Below are the code and all the weights of a small trained network. Each question names an input and a target symbol and asks about switching units off, where a switched-off unit gives its printed mean instead of its output.

import numpy as np


def w(rows, s, z=0):
    codes = np.array(rows[::2]) - 128.0
    scale = np.full(codes.shape[1], s)
    scale[-1] = z or s
    return codes * scale


def norm(h):
    return h / np.sqrt((h * h).mean(-1, keepdims=True) + 1e-5)


def f(y):
    return np.maximum(y, 0)


def softmax(a):
    e = np.exp(a - a.max(-1, keepdims=True))
    return e / e.sum(-1, keepdims=True)


def log_softmax(a):
    a = a - a.max(-1, keepdims=True)
    return a - np.log(np.exp(a).sum(-1, keepdims=True))


def net(x, mask):
    ids = ['ΓΠβδεζηλμτφω'.index(c) for c in x.split()]
    T = len(ids)
    res = E[ids] + P[:T]
    u = 0
    for l in range(3):
        q, k, v = (norm(res) @ M[l].T for M in (Q, K, V))
        z = softmax(np.where(np.tri(T) > 0, q @ k.T / 2**0.5, -1e9)) @ v
        res = res + np.where(mask[u], z, O[l][:, -1]) @ O[l][:, :-1]
        u += 1
        y = f(norm(res) @ A[l][:, :-1].T + A[l][:, -1])
        res = res + np.where(mask[u : u + 4], y, B[l][:, -1]) @ B[l][:, :-1]
        u += 4
    return log_softmax(norm(res)[-1] @ U[:, :-1].T + U[:, -1])


Q, K, V, O, A, B = {}, {}, {}, {}, {}, {}
E = w([
[76,121,163,99,92,135,14,143],'Γ',
[133,55,154,91,149,143,166,84],'Π',
[50,85,165,98,151,72,135,97],'β',
[89,84,54,100,221,105,78,132],'δ',
[119,186,125,153,73,93,129,61],'ε',
[111,169,160,154,63,65,151,125],'ζ',
[112,112,145,43,135,121,175,157],'η',
[87,156,151,163,47,34,133,165],'λ',
[118,180,127,149,71,127,135,64],'μ',
[196,123,85,76,156,85,106,150],'τ',
[164,78,180,148,170,104,88,61],'φ',
[186,132,205,254,140,217,122,48],'ω',
],0.021)
P = w([
[115,190,142,92,230,177,158,254],'0',
[125,133,163,109,167,154,182,95],'1',
[129,131,153,107,162,149,179,100],'2',
[131,121,151,111,158,139,173,103],'3',
[133,122,140,106,155,143,173,109],'4',
[135,119,135,110,152,135,167,109],'5',
[139,114,131,111,145,134,165,104],'6',
[138,113,126,111,140,131,162,105],'7',
[134,111,123,114,136,123,159,107],'8',
[135,109,114,112,130,128,157,105],'9',
[134,103,110,115,129,125,153,106],'10',
[134,101,110,120,126,121,149,106],'11',
[132,100,114,117,130,136,155,95],'12',
],0.013)
Q[0] = w([
[97,15,162,61,251,153,129,114],'L0H0',
[140,66,163,61,111,50,180,52],'L0H0',
],0.012)
K[0] = w([
[120,11,26,87,47,93,58,64],'L0H0',
[148,134,63,57,141,128,40,213],'L0H0',
],0.011)
V[0] = w([
[31,1,148,166,100,244,116,167],'L0H0',
[132,149,86,51,105,141,49,117],'L0H0',
],0.007)
O[0] = w([
[19,128,146,179,102,204,75,129,3],'L0H0',
[106,137,115,44,4,193,182,91,142],'L0H0',
],0.014,0.0045)
A[0] = w([
[120,186,194,245,104,143,2,147,30],'L0N0',
[3,170,169,27,23,149,28,122,254],'L0N1',
[108,130,168,149,67,83,198,220,199],'L0N2',
[84,44,211,7,133,207,25,176,99],'L0N3',
],0.007,0.0027)
B[0] = w([
[243,131,181,42,119,137,83,98,232],'L0N0',
[140,50,180,112,171,64,124,1,255],'L0N1',
[124,152,94,126,144,179,103,58,197],'L0N2',
[64,171,221,131,33,172,144,81,222],'L0N3',
],0.011,0.0047)
Q[1] = w([
[152,205,88,164,156,86,144,165],'L1H0',
[90,3,76,141,141,200,175,192],'L1H0',
],0.013)
K[1] = w([
[190,193,211,143,89,69,133,182],'L1H0',
[155,12,137,99,82,116,101,65],'L1H0',
],0.011)
V[1] = w([
[154,128,223,152,87,124,205,254],'L1H0',
[95,99,121,169,40,48,123,179],'L1H0',
],0.0067)
O[1] = w([
[142,127,233,168,16,114,249,181,123],'L1H0',
[186,239,146,127,111,43,44,155,2],'L1H0',
],0.013,0.0058)
A[1] = w([
[118,212,150,91,10,110,122,98,165],'L1N0',
[180,161,73,49,126,92,103,131,109],'L1N1',
[110,160,81,193,142,148,152,52,221],'L1N2',
[103,130,128,46,142,120,129,102,254],'L1N3',
],0.013,0.0042)
B[1] = w([
[89,164,145,56,116,220,69,95,178],'L1N0',
[170,80,163,84,153,113,220,197,196],'L1N1',
[75,141,156,161,156,129,96,252,206],'L1N2',
[171,192,47,102,173,66,169,131,253],'L1N3',
],0.013,0.011)
Q[2] = w([
[200,164,79,122,193,2,226,113],'L2H0',
[207,80,163,150,189,142,157,148],'L2H0',
],0.0098)
K[2] = w([
[112,86,25,217,98,67,237,98],'L2H0',
[253,97,85,208,160,65,15,106],'L2H0',
],0.0051)
V[2] = w([
[123,1,128,127,237,161,163,96],'L2H0',
[124,111,93,146,63,159,94,116],'L2H0',
],0.0086)
O[2] = w([
[163,179,151,168,161,141,176,171,254],'L2H0',
[148,129,96,71,247,129,151,128,10],'L2H0',
],0.011,0.0074)
A[2] = w([
[31,104,174,142,92,212,106,209,3],'L2N0',
[130,119,138,149,131,123,189,219,83],'L2N1',
[201,30,167,99,192,102,183,97,142],'L2N2',
[140,117,2,128,121,104,204,230,8],'L2N3',
],0.0083,0.0054)
B[2] = w([
[146,16,24,60,134,85,149,254,148],'L2N0',
[123,63,69,107,102,184,22,63,197],'L2N1',
[187,72,92,114,199,150,37,86,254],'L2N2',
[156,105,82,169,81,140,111,75,198],'L2N3',
],0.011,0.008)
U = w([
[63,147,68,118,203,153,91,95,121],'Γ',
[93,67,198,86,78,186,100,11,3],'Π',
[141,254,169,143,131,85,96,140,131],'β',
[65,145,171,220,162,25,237,115,137],'δ',
[197,62,118,110,125,59,181,112,115],'ε',
[115,129,194,208,33,42,175,123,178],'ζ',
[62,28,156,139,103,144,171,183,161],'η',
[112,122,137,73,56,119,23,181,134],'λ',
[108,134,57,207,45,172,124,82,136],'μ',
[108,234,156,110,83,184,226,155,116],'τ',
[122,179,106,172,120,91,70,219,191],'φ',
[160,95,197,221,164,162,102,136,150],'ω',
],0.01,0.0033)

Each question gives the input, a string of symbols that net reads in full, and the target symbol t.
The units are the heads (2 rows each of Q, K, V and O) and the neurons (one row each of A and B). Each row of codes is followed by its name. A weight is (code - 128) times the scale printed after its matrix; where a second scale follows, it is the last column's (O, A, B and U).
mask holds one flag per unit, layer by layer, with each layer's heads first. A switched-off unit (its flag False) gives its mean, the last column of its rows in O or B, instead of its output. The means were averaged over made-up inputs and are rounded, as every weight is.
A unit's drop is (log p(t) with every unit on - log p(t) with that unit switched off) / (log p(t) with every unit on - log p(t) with every unit switched off).
The circuit of an input: a set's keep is (log p(t) with only the set's units on - log p(t) with every unit switched off) / (log p(t) with every unit on - log p(t) with every unit switched off). Starting from the 12 units with the biggest drops (on a tie, the unit counted first), units are removed one at a time, each time the one whose removal leaves the highest keep (on an exact tie, the one counted first), for as long as the keep stays at least 0.8.
units of the circuit, in order: the units of the circuit, biggest drop first
k most important neurons: the k neurons with the biggest drops, biggest first
k most important neurons of layer l: the k neurons of layer l with the biggest drops, biggest first
input δ μ φ τ Π Π ω μ Π Π ζ μ, target δ: 2 most important neurons of layer 1 -> [L1N1; L1N2]
input Π ω Γ ε ε μ, target Π: most important neuron of layer 0 -> [L0N0]
input φ λ η β ε, target φ: units of the circuit, in order -> [L0H0; L1N2]
input μ Π λ ζ Γ Γ ε ε ε, target μ: 2 most important neurons -> [L0N3; L0N2]
input τ Π Π Π ε δ ε, target τ: 4 most important neurons -> [L1N0; L0N1; L0N0; L2N2]
input η β ζ, target η: units of the circuit, in order -> [L1N2; L1H0; L0N2; L0H0]
input λ δ Π ε β τ Π ε, target λ: 4 most important neurons -> [L1N3; L0N1; L1N0; L0N2]
input δ η ε ε, target δ: 2 most important neurons -> [L0N1; L1N2]
input Π φ Γ Π, target Π: 2 most important neurons -> [L0N3; L0N1]
input τ β Π Γ β μ ε μ ζ, target τ: units of the circuit, in order -> [L1N0; L2N2]
input η τ Π μ Γ ε, target η: 2 most important neurons -> [L1N2; L2N0]
input Π ε ζ ω ω λ ω τ ω λ ζ, target Π: 2 most important neurons -> [L0N0; L1N0]
input λ φ ζ ε τ Γ ε, target λ: 3 most important neurons -> [L0N1; L1N0; L1N3]
input μ μ β ε τ ε ε Π ζ ε, target μ: 2 most important neurons of layer 0 -> [L0N3; L0N1]
input β β Γ τ ε β ε τ δ λ ε Π φ, target Γ: units of the circuit, in order -> [L1H0]
input ε τ μ Γ ω ε τ δ λ ζ Γ β, target Π: 2 most important neurons -> [L0N1; L0N3]
input ζ Π φ ε δ μ φ ε ε φ τ δ ε, target ζ: 2 most important neurons of layer 0 -> [L0N0; L0N1]
input η ω η ω ε λ, target η: 3 most important neurons -> [L1N2; L0N2; L2N0]
input μ ω ζ Π ζ δ ε μ η ε μ δ μ, target μ: 3 most important neurons -> [L0N3; L0N2; L1N2]
input ζ ε δ τ ε ω β ζ Γ μ φ, target Π: units of the circuit, in order -> [L0H0]
input Π τ τ λ, target Π: 2 most important neurons -> [L0N0; L1N0]
input ζ ε η δ ε τ Γ ζ, target ζ: 2 most important neurons of layer 0 -> [L0N0; L0N1]
input λ Π μ μ, target λ: 2 most important neurons of layer 0 -> [L0N1; L0N2]
input τ τ ε ε ε ε, target τ: 3 most important neurons of layer 0 -> [L0N1; L0N0; L0N3]
